In the rows, 128 means zero.
Here are made-up nodes, facts about them, and rows of numbers that follow some of those facts. Name the node behind each unnamed row.

Facts:
φ(bastos, trotror); φ(batan, grezer); φ(bimur, vutri); φ(bipar, stomul); φ(brepla, diska); φ(brostir, drofor)
φ(brostir, sulun); φ(dafomos, dubik); φ(debre, dragis); φ(dobrepli, zetigin); φ(drabror, gugi); φ(dristibri, zaplufi)
φ(droza, grodali); φ(droza, poflu); φ(drusok, luskegrus); φ(dubik, sarar); φ(dubik, dafomos); φ(fakek, dafomos)
φ(fliplu, megri); φ(fova, dunum); φ(gizom, tavul); φ(gizom, bripal); φ(grodali, poflu); φ(groklun, truflo)
φ(grosun, flamen); φ(gugi, drabror); φ(kiver, grezer); φ(klagan, vadreska); φ(klibi, gukugik); φ(kunak, vesi)
φ(lifin, grupul); φ(luskegrus, klido); φ(maklerir, zeklen); φ(meple, vesi); φ(mesel, plova); φ(mesel, triflidol)
φ(mevan, flaben); φ(mevan, kleplum); φ(plagra, bruplur); φ(plostoril, kunak); φ(plova, skaplosto); φ(podres, rakla)
φ(podres, teduzus); φ(repoflen, sotri); φ(repoflen, sebak); φ(sebu, grezer); φ(skabik, tasas); φ(stomul, vepler)
φ(suflu, sebak); φ(teduzus, podres); φ(tobrin, nudrunin); φ(tobrin, pakli); φ(tratrar, nagron); φ(triflidol, fliplu)
φ(turir, tasoli); φ(vesi, dedim); φ(volovok, driklin); φ(zeklen, debre); φ(zeran, tratrar); λ(bastos, klibi)
λ(brepla, tofle); λ(bripal, rostes); λ(bruplur, ribrusal); λ(dedim, ginar); λ(drabror, zotru); λ(drusok, brami)
λ(fakek, braklavak); λ(fliklal, sudres); λ(fova, grabri); λ(goplir, klebul); λ(grosun, sugul); λ(grupul, sugul)
λ(kulopel, draga); λ(lifin, stofu); λ(megri, tofle); λ(mimim, puskogo); λ(nudrunin, plagra); λ(plagra, tekezo)
λ(pliflam, sanan); λ(plova, ridre); λ(redi, klebul); λ(repoflen, stofu); λ(sudur, motron); λ(sugul, drusko)
λ(sulun, dregra); λ(tiplom, baplar); λ(voflumur, bripal); λ(volovok, dubik); Ω(bastos, 908); Ω(batan, 566)
Ω(bimur, 908); Ω(bipar, 908); Ω(brami, 908); Ω(bremus, 908); Ω(brepla, 673); Ω(bripal, 584)
Ω(brostir, 673); Ω(brukek, 765); Ω(bruplur, 566); Ω(bugomes, 908); Ω(dafomos, 908); Ω(darun, 908)
Ω(debre, 566); Ω(dedim, 765); Ω(diska, 342); Ω(dobrepli, 765); Ω(drabror, 908); Ω(dragis, 908)
Ω(dretris, 566); Ω(driklin, 765); Ω(dristibri, 444); Ω(drobar, 908); Ω(drofor, 673); Ω(droza, 673)
Ω(drusok, 908); Ω(dubik, 765); Ω(dunum, 908); Ω(fakek, 342); Ω(flaben, 584); Ω(flaklem, 908)
Ω(flamen, 342); Ω(flifli, 444); Ω(fliklal, 765); Ω(fliplu, 566); Ω(flistu, 584); Ω(fofol, 908)
Ω(fostenam, 765); Ω(fova, 765); Ω(gisir, 673); Ω(gizom, 584); Ω(goniklun, 908); Ω(goplir, 584)
Ω(greter, 908); Ω(grezer, 908); Ω(grodali, 673); Ω(groklun, 584); Ω(grosun, 908); Ω(grupul, 908)
Ω(gugi, 444); Ω(gukugik, 908); Ω(kiver, 765); Ω(klagan, 908); Ω(klebul, 566); Ω(kleplum, 444)
Ω(klibi, 584); Ω(klido, 444); Ω(kliflur, 342); Ω(kulopel, 908); Ω(kunak, 908); Ω(kuror, 566)
Ω(lifin, 673); Ω(luskegrus, 673); Ω(maklerir, 765); Ω(megri, 584); Ω(meple, 908); Ω(mesel, 584)
Ω(mevan, 584); Ω(mimim, 908); Ω(mupa, 908); Ω(nagron, 908); Ω(nudrunin, 673); Ω(nupu, 673)
Ω(pagrus, 673); Ω(pakli, 673); Ω(plagra, 566); Ω(plemu, 342); Ω(pliflam, 765); Ω(pligogros, 908)
Ω(plostoril, 908); Ω(plova, 908); Ω(podres, 444); Ω(poflu, 566); Ω(rakla, 765); Ω(redi, 444)
Ω(repoflen, 908); Ω(rokibrom, 566); Ω(rostes, 908); Ω(sarar, 673); Ω(sebak, 765); Ω(sebu, 765)
Ω(skabik, 673); Ω(skaplosto, 765); Ω(sotri, 673); Ω(stokir, 673); Ω(stomul, 908); Ω(sudres, 342)
Ω(sudur, 673); Ω(suflu, 342); Ω(sugul, 584); Ω(sulun, 908); Ω(tasas, 908); Ω(tasoli, 584)
Ω(tavul, 584); Ω(teduzus, 566); Ω(testos, 765); Ω(tiplom, 765); Ω(tobrin, 673); Ω(tratrar, 908)
Ω(triflidol, 673); Ω(trotror, 908); Ω(truflo, 908); Ω(tubre, 673); Ω(tugu, 342); Ω(turir, 673)
Ω(vadreska, 584); Ω(vepler, 566); Ω(vesi, 908); Ω(voflo, 444); Ω(voflumur, 584); Ω(voklol, 566)
Ω(volovok, 908); Ω(vutri, 584); Ω(zaplufi, 584); Ω(zeklen, 908); Ω(zeran, 584); Ω(zetigin, 673)
ξ(bastos, trotror); ξ(batan, sebu); ξ(bimur, sugul); ξ(bripal, tavul); ξ(bruplur, plagra); ξ(darun, tofle)
ξ(dretris, kliflur); ξ(dristibri, grabri); ξ(drusko, klebul); ξ(dubik, ginar); ξ(dunum, fova); ξ(fakek, sarar)
ξ(flifli, nupu); ξ(flistu, nuvas); ξ(fofol, vadreska); ξ(fostenam, motron); ξ(fova, klagan); ξ(ginar, dafomos)
ξ(gisir, luskegrus); ξ(gizom, tugu); ξ(goniklun, repoflen); ξ(grabri, misok); ξ(grezer, kiver); ξ(klebul, fostenam)
ξ(klido, drusok); ξ(kliflur, skabik); ξ(kuror, plemu); ξ(luskegrus, klido); ξ(megri, triflidol); ξ(mesel, plova)
ξ(nagron, tratrar); ξ(nupu, darun); ξ(pagrus, gisir); ξ(pligogros, bimur); ξ(plova, megri); ξ(podres, teduzus)
ξ(rakla, podres); ξ(repoflen, sebak); ξ(rokibrom, goniklun); ξ(sarar, dubik); ξ(sebak, sotri); ξ(sebu, grezer)
ξ(skabik, tasas); ξ(skaplosto, mesel); ξ(sotri, suflu); ξ(sudur, bripal); ξ(tasas, drobar); ξ(teduzus, voflo)
ξ(tofle, flistu); ξ(triflidol, fliplu); ξ(tugu, sudur); ξ(vadreska, dunum); ξ(vutri, pligogros); ξ(zaplufi, dristibri)
ξ(zeran, nagron); Δ(batan, grezer); Δ(bimur, vutri); Δ(bimur, sugul); Δ(bipar, truflo); Δ(brepla, turir)
Δ(bugomes, stokir); Δ(dafomos, sarar); Δ(dafomos, dubik); Δ(debre, maklerir); Δ(dedim, kunak); Δ(dedim, plostoril)
Δ(dobrepli, pakli); Δ(dobrepli, mupa); Δ(drabror, greter); Δ(dragis, debre); Δ(dubik, sarar); Δ(dubik, dafomos)
Δ(dunum, klagan); Δ(flamen, grosun); Δ(flifli, flistu); Δ(fliklal, sulun); Δ(fliplu, mesel); Δ(fliplu, plova)
Δ(fliplu, megri); Δ(fliplu, skaplosto); Δ(fofol, dunum); Δ(fofol, vadreska); Δ(fova, klagan); Δ(gisir, pagrus)
Δ(gisir, drusok); Δ(goplir, drofor); Δ(gugi, voklol); Δ(kiver, batan); Δ(klagan, fova); Δ(klibi, gukugik)
Δ(klido, gisir); Δ(kliflur, drobar); Δ(kulopel, bugomes); Δ(kuror, plemu); Δ(luskegrus, gisir); Δ(maklerir, zeklen)
Δ(meple, kunak); Δ(meple, vesi); Δ(mesel, skaplosto); Δ(mevan, kleplum); Δ(mupa, dobrepli); Δ(nudrunin, zetigin)
Δ(nupu, flifli); Δ(pagrus, klido); Δ(plagra, bruplur); Δ(pligogros, bimur); Δ(plova, triflidol); Δ(podres, rakla)
Δ(rakla, podres); Δ(rakla, teduzus); Δ(rokibrom, goniklun); Δ(rokibrom, suflu); Δ(rostes, bremus); Δ(sarar, dubik)
Δ(sebak, repoflen); Δ(sebak, suflu); Δ(skabik, dretris); Δ(skaplosto, plova); Δ(sotri, rokibrom); Δ(stokir, flaklem)
Δ(suflu, goniklun); Δ(suflu, repoflen); Δ(tasoli, diska); Δ(tavul, gizom); Δ(teduzus, podres); Δ(teduzus, rakla)
Δ(tratrar, zeran); Δ(truflo, bipar); Δ(truflo, tiplom); Δ(tugu, sudur); Δ(tugu, bripal); Δ(turir, brepla)
Δ(turir, diska); Δ(vadreska, fova); Δ(vesi, meple); Δ(voflo, teduzus); Δ(voklol, gugi); Δ(voklol, greter)
Δ(volovok, driklin); Δ(zeran, tratrar); Δ(zetigin, mupa)

Some nodes and their rows:
sarar: 123 146 127 115 132 137 134 141 124 146 121 116 132 134 125 131 120 125 122 119 125 126 141 117 132 127 125 140 130
rokibrom: 123 134 131 117 129 129 133 131 128 128 123 123 126 135 129 132 126 124 122 119 116 131 131 128 127 131 119 132 118
brami: 110 132 132 126 139 121 127 135 119 131 123 126 123 122 132 129 120 120 141 113 126 117 134 142 128 139 123 129 142
mimim: 127 135 123 122 129 141 133 139 139 134 139 113 125 142 133 132 110 120 129 125 137 142 121 132 129 123 120 125 118
poflu: 123 130 133 120 138 124 128 137 132 133 133 120 120 132 134 135 121 119 130 122 125 130 129 129 130 128 116 128 124
dristibri: 124 136 129 118 137 124 126 135 125 134 135 122 129 137 133 139 125 114 133 125 121 130 128 122 132 124 121 130 127
tugu: 121 135 128 122 126 132 132 135 128 133 123 121 125 131 132 130 118 126 127 119 125 134 129 136 123 135 121 129 121
sebak: 120 134 132 127 135 125 123 138 122 141 129 121 126 126 132 133 118 126 124 126 126 138 133 131 120 128 112 133 120
zeklen: 122 135 124 124 129 125 127 141 132 140 133 118 126 132 142 133 121 113 140 124 127 131 128 133 126 132 130 124 127
fliplu: 119 127 129 132 140 118 119 149 132 149 132 118 125 124 136 125 126 120 130 128 130 136 139 126 112 122 117 130 117
bripal: 117 125 140 122 153 118 122 141 127 132 132 123 118 126 130 135 128 120 130 123 121 121 136 123 129 125 106 131 129
fostenam: 123 135 134 120 137 125 125 135 124 136 133 121 122 129 133 140 114 122 129 125 127 134 126 131 129 131 112 129 126
grabri: 113 125 138 123 142 117 126 138 126 129 119 126 113 119 134 130 124 123 137 114 121 116 135 138 127 141 117 126 137
dunum: 118 135 127 129 129 129 130 134 127 131 127 125 129 133 131 123 118 122 131 117 127 141 133 139 119 126 121 129 121
fova: 124 139 129 133 132 128 127 137 134 138 137 123 129 138 140 131 118 119 126 132 125 161 126 129 115 117 111 128 102
fofol: 120 137 126 122 124 134 134 131 126 127 123 123 130 136 130 129 120 123 128 116 122 134 129 136 126 133 126 130 123
zeran: 127 132 133 115 134 120 129 134 130 131 126 125 127 136 133 137 137 118 122 125 107 130 133 115 127 127 119 134 114
trotror: 121 135 127 120 130 132 131 135 129 131 130 120 125 135 132 132 115 120 134 118 129 131 126 136 130 131 124 126 129

Which node is each row?
No name comes twice in this set of rows, the named rows included.
125 132 132 114 134 128 132 131 131 126 129 122 121 137 132 138 122 120 129 120 120 128 125 128 134 131 118 128 125 -> dretris
121 131 131 123 134 126 129 136 128 134 126 121 125 132 130 129 123 125 122 121 122 132 134 129 123 127 116 133 118 -> voklol
128 131 134 111 140 121 129 133 132 129 132 123 121 137 134 141 131 115 128 125 112 126 127 117 135 127 117 130 120 -> gizom
107 124 140 124 145 115 126 138 123 127 116 128 114 115 134 130 127 122 140 111 117 109 138 140 128 146 118 128 142 -> tekezo
119 133 128 125 128 130 131 138 128 135 125 120 124 129 133 129 117 126 127 120 127 134 131 137 122 134 120 130 121 -> flamen
126 130 132 118 136 118 127 136 130 135 128 123 127 134 134 135 136 117 123 127 110 131 134 115 124 125 118 133 114 -> mesel
163 116 120  72  92  40 126  95 109 163 123 134  73 120 109 118  94 124 117  90 121 141 131 143 130 111 161 132 146 -> drusko
123 137 130 117 132 129 131 129 121 129 128 124 134 138 126 134 126 121 122 120 118 130 132 124 129 126 119 135 122 -> flifli
122 124 136 124 147 119 122 143 129 139 133 121 121 128 127 129 126 124 120 125 125 132 138 121 120 117 106 135 117 -> tavul
128 136 124 120 135 139 130 137 134 134 143 114 130 145 130 135 114 117 127 128 136 142 123 124 131 115 117 129 119 -> sudur
127 133 126 131 121 125 122 139 130 140 130 117 135 131 142 131 128 114 133 126 124 132 141 138 122 133 134 128 118 -> meple
120 135 124 124 130 126 128 140 131 139 132 119 126 132 140 133 119 114 139 123 128 131 127 132 127 131 128 125 127 -> stomul
127 137 120 126 122 138 130 142 138 141 134 114 132 140 138 129 120 119 128 128 130 146 127 128 119 124 126 127 110 -> plova
123 132 128 124 131 121 127 140 131 140 128 121 128 131 137 131 129 119 127 125 119 132 134 125 121 129 123 131 116 -> debre
130 139 121 117 122 141 135 136 139 132 136 114 128 146 138 137 116 115 132 126 128 141 118 128 131 128 128 123 116 -> bastos

Now the same nodes, written a new way:
Some rows with their names:
diska: 111 102 119 122 125 185  71  78 123 124 165 106 162 151 106  87  81  97 121 121 159  85 109 158 109 178 109
redi: 196  81 157 105 115  66  80 144  81 129 105 207  91 194 116  89 103  86  97 120 124 204 167  53  90 123  78
dretris: 118 104 105  75 109 154 152  93  63 153 178 119 142 164 124 170  67 186 101 125 104 131 127 191 171 115 141
debre: 148 104 166 108 131 174 136  92  97 104 178  90 145 156 163 182  70 170 124 168  99 100 142 150 144 111 132
plagra: 163  97 164 130 197 148 113 136  99 114 152  90 151  86 195 188  92 174 109 174  70  87 129 109 136  82 177
zeran: 120 183  90 167 175 151 130 157 149 152  63 196 173 148  95 102 177 105 138  77 101 193 133 153 121 127 103
goplir: 198  76 125 159 200  86 133 169 112 161  80 204 135 175 122  65  87  70  82  80 188 203 184  61  96 103  74
turir: 183 179  85 159 156  77 118 175 160 148 120  93 137 141  89 122 181 109 111 117  77 126 137  99 155 107 132
sebu: 136 185  90 159 168 128 136 158 128 146 102 147 160 115 107 135 170 117 118 117  83 162 141 144 158 101 143
bremus: 111 111 122  87  88 104 113 111 105  94 125 109 140 154 131 153  90 138 105 125 119  99 136 154 177 132 145
plova: 184 117 124 113  83 125 160  90  98 159 176 122 115 122 158 142  92 101 101 151  88 160 162 144 133 114 101
volovok: 199 117 100 168 128  75  99 155 164 133 184  88 142 182 157 174 185  94 112 165  62  86 137  89 109  87  77
tasas: 139  84 163  90 107 123 118 113 117 132 168  88  86  85 141 115  96 118 108 150 155  89 114 132 107 129 121
tekezo:  75 133 158 124 194 137  95 130 127 131  72 110 118 132  86 151 148 203 129 139 160 109  76 147 124 133 179
ribrusal:  84 127 147 122 173 140 114 129 133 129  83 109 118 131  95 153 135 186 124 142 151 106  67 140 127 137 160
bivapen: 129 123 130 136 123 134 129 133 130 134 135 121 135 146 122 140 115 133 123 138 122 114 137 122 129 130 129
nuvas: 126 135 154 137 128 113 127 133 115 101 143 104 126  83 161 140 120 107 115 154 125 107 134  86 108 128 163
tofle:  63 198  87 160  83 177 167  92 191 165 152  80 157  69 217 137 182 212 227 155  95  81  68 186 133 154 205

Which node is each row?
No name comes twice in this set of rows, the named rows included.
168  90 203 127 164 160 151 125  85 131 173  81 106  75 196 187  71 158 110 171 116 113 131 103 114  92 175 -> fliplu
177  88 114 113  88 127 147 114 126 135 165 127 130 148 181 153 101  97  98 154  90 116 171 134 142 117 106 -> mimim
119 134 156  88  86 134 141  84  76 139 173  86  79  91 105 107  78 131  96 145 165 127 121 148 129 155 167 -> grezer
158 186 142 180 189 126 158 179 130 148 110 109 112  62 139 130 157 106 101 165 105 195 152  72 141 107 190 -> kiver
180 177 112 174 110 117 147 141 144 116 125 160 163 102 183 137 152  74 110 132  75 182 186  85 134  98 135 -> fova
 92  91 173  99 198 121 115 146 146 128  65 133  85 111 115 183 146 200 139 155 165  97  87 146 143 105 155 -> rostes
 85 175  93 170 136 119  83 126 154  83  98 134 163 115 102  76 160  73 136  55 147 100 148 102 102 146 157 -> flistu
 72 213  81 190  74 184 170  70 180 170 177  85 162  67 219  53 164  85 211  85 105  74 170 167  94 190 166 -> megri
120 163 126 150 185 174 117 147  91 113 134 118 153  76 158 148  99 103 103 176  78 132 128  78 142 133 181 -> suflu
154 191 146 160 109  69 166  92  95  89 140  88 101 141 124 184 152 153 124 128  79 188 142 103 117  87 182 -> bimur

Now the same nodes, written a new way:
Named rows:
testos: 127 125 128 130 127 127 125 132 133 127 127 132 127 138 132 127 125 132 126 126 125 129 126 125 123 123 129 121 127
fliklal: 129 130 134 131 121 134 128 125 117 127 117 116 127 120 116 128 131 124 127 121 130 120 136 141 121 118 131 140 119
flifli: 126 118 141 132 137 131 134 133 133 124 129 133 119 133 144 134 133 139 127 129 124 134 121 127 120 125 149 124 114
fofol: 121 123 141 135 127 106 133 103 115 147 147 142 156 136 129 142 132 110 123 141 124 115 105 141 132 150 131 132 123
meple: 121 135 109 139 136 122 107 117 139 141 154 133 151 144 102 139 155 123 144 147 127 119 116 116 171 150 114 133 110
batan: 128 110 136 130 137 134 134 125 143 122 127 139 123 144 129 125 142 131 109 128 122 134 126 130 113 125 148 125 119
stofu: 129 130 131 125 130 129 130 134 123 127 122 122 123 116 126 134 129 125 122 120 135 134 133 136 136 127 131 138 117
maklerir: 127 122 129 129 131 128 127 129 137 125 125 135 128 143 127 127 130 131 114 126 125 131 130 128 123 124 129 121 129
brepla: 129 125 131 132 124 153 128 136 122 108 103 108 108 117 106 118 140 129 119 105 133 126 147 144 113 109 137 141 110
stomul: 129 128 123 127 131 106 129 109 129 142 140 139 153 130 126 130 127 113 126 137 127 133 116 126 143 143 116 132 138
dregra: 126 127 131 125 130 124 126 133 129 129 126 130 124 130 136 136 125 134 125 129 129 131 130 128 132 129 130 127 127
lifin: 133 125 131 133 123 153 129 136 122 109 103 108 109 115 107 117 140 129 118 105 133 125 147 143 114 110 137 142 111
klido: 125 136 137 129 130 127 124 146 127 130 120 126 116 136 136 136 112 140 137 127 131 137 130 129 130 114 131 113 133
kulopel: 130 131 130 127 124 114 131 104 115 145 132 123 151 114 109 131 135 105 131 133 132 124 127 142 142 139 118 148 129
tekezo: 151 109 145 132 140 137  99 120 123 154 137 133 103  90 136 135 141 131 106  99 154 126 108 141 139  92  96 130 111
sotri: 147 140 118 123 102 133 133 158 122 114 129 116 113 139 143 128  98 125 116 129 116 104 139 115 121  89 128 105 125
bremus: 131 129 118 123 135 108 128 109 137 142 140 138 149 127 127 126 130 114 133 136 129 141 117 122 146 144 115 132 140
pliflam: 131 128 129 130 125 135 131 125 122 124 117 115 124 119 119 123 133 125 131 120 131 128 137 134 124 118 129 141 121

Which node is each row?
No name comes twice in this set of rows, the named rows included.
128 142 122 125 126 107 128 119 125 145 141 134 153 126 126 130 115 113 136 139 131 133 115 126 148 137 110 126 146 -> tasas
122 134 140 127 122 129 120 148 125 132 123 130 122 141 129 141 117 141 119 129 127 124 134 134 128 116 134 119 128 -> voflo
152 120 119 123 117 128 146 136 131 119 146 125 124 133 152 129 127 114 115 138 111 112 123 111 119 107 152 123 105 -> rokibrom
127 144 125 125 122 106 125 120 122 147 137 136 153 130 118 131 110 114 125 139 132 130 121 133 150 135 106 124 152 -> dafomos
110 129 121 130 122 132 104 143 120 124 154 144 127  93 153 123 136 146 128 134 122 135 113  97  84 143 151 157 138 -> skaplosto
112 149 112 127 119 142 158 144 107  86  98  96 130 107 100 118 125 107 132 108 132 131 155 147 125 154 147 151 108 -> voflumur
126 132 131 130 126  99 132 109 120 146 138 135 156 131 132 135 118 113 133 135 128 128 112 132 141 141 116 129 136 -> dragis
134 138 117 117 134 119 126 110 130 143 124 123 144 115  92 119 134 107 127 134 138 141 140 140 156 135 107 142 151 -> drusok
129 126 121 122 134 109 126 108 136 143 140 142 152 133 120 128 134 113 119 138 126 135 121 128 146 144 117 130 139 -> bipar
176  93 158 144 140 164  84 100 103 165 133 117  83  43 106 124 170 117  85  67 176 111 103 172 131  48  80 159  84 -> plagra
135 136 121 127 131 110 136 102 120 141 128 120 146 103 118 124 129 107 149 128 135 138 122 131 145 135 115 149 135 -> sulun

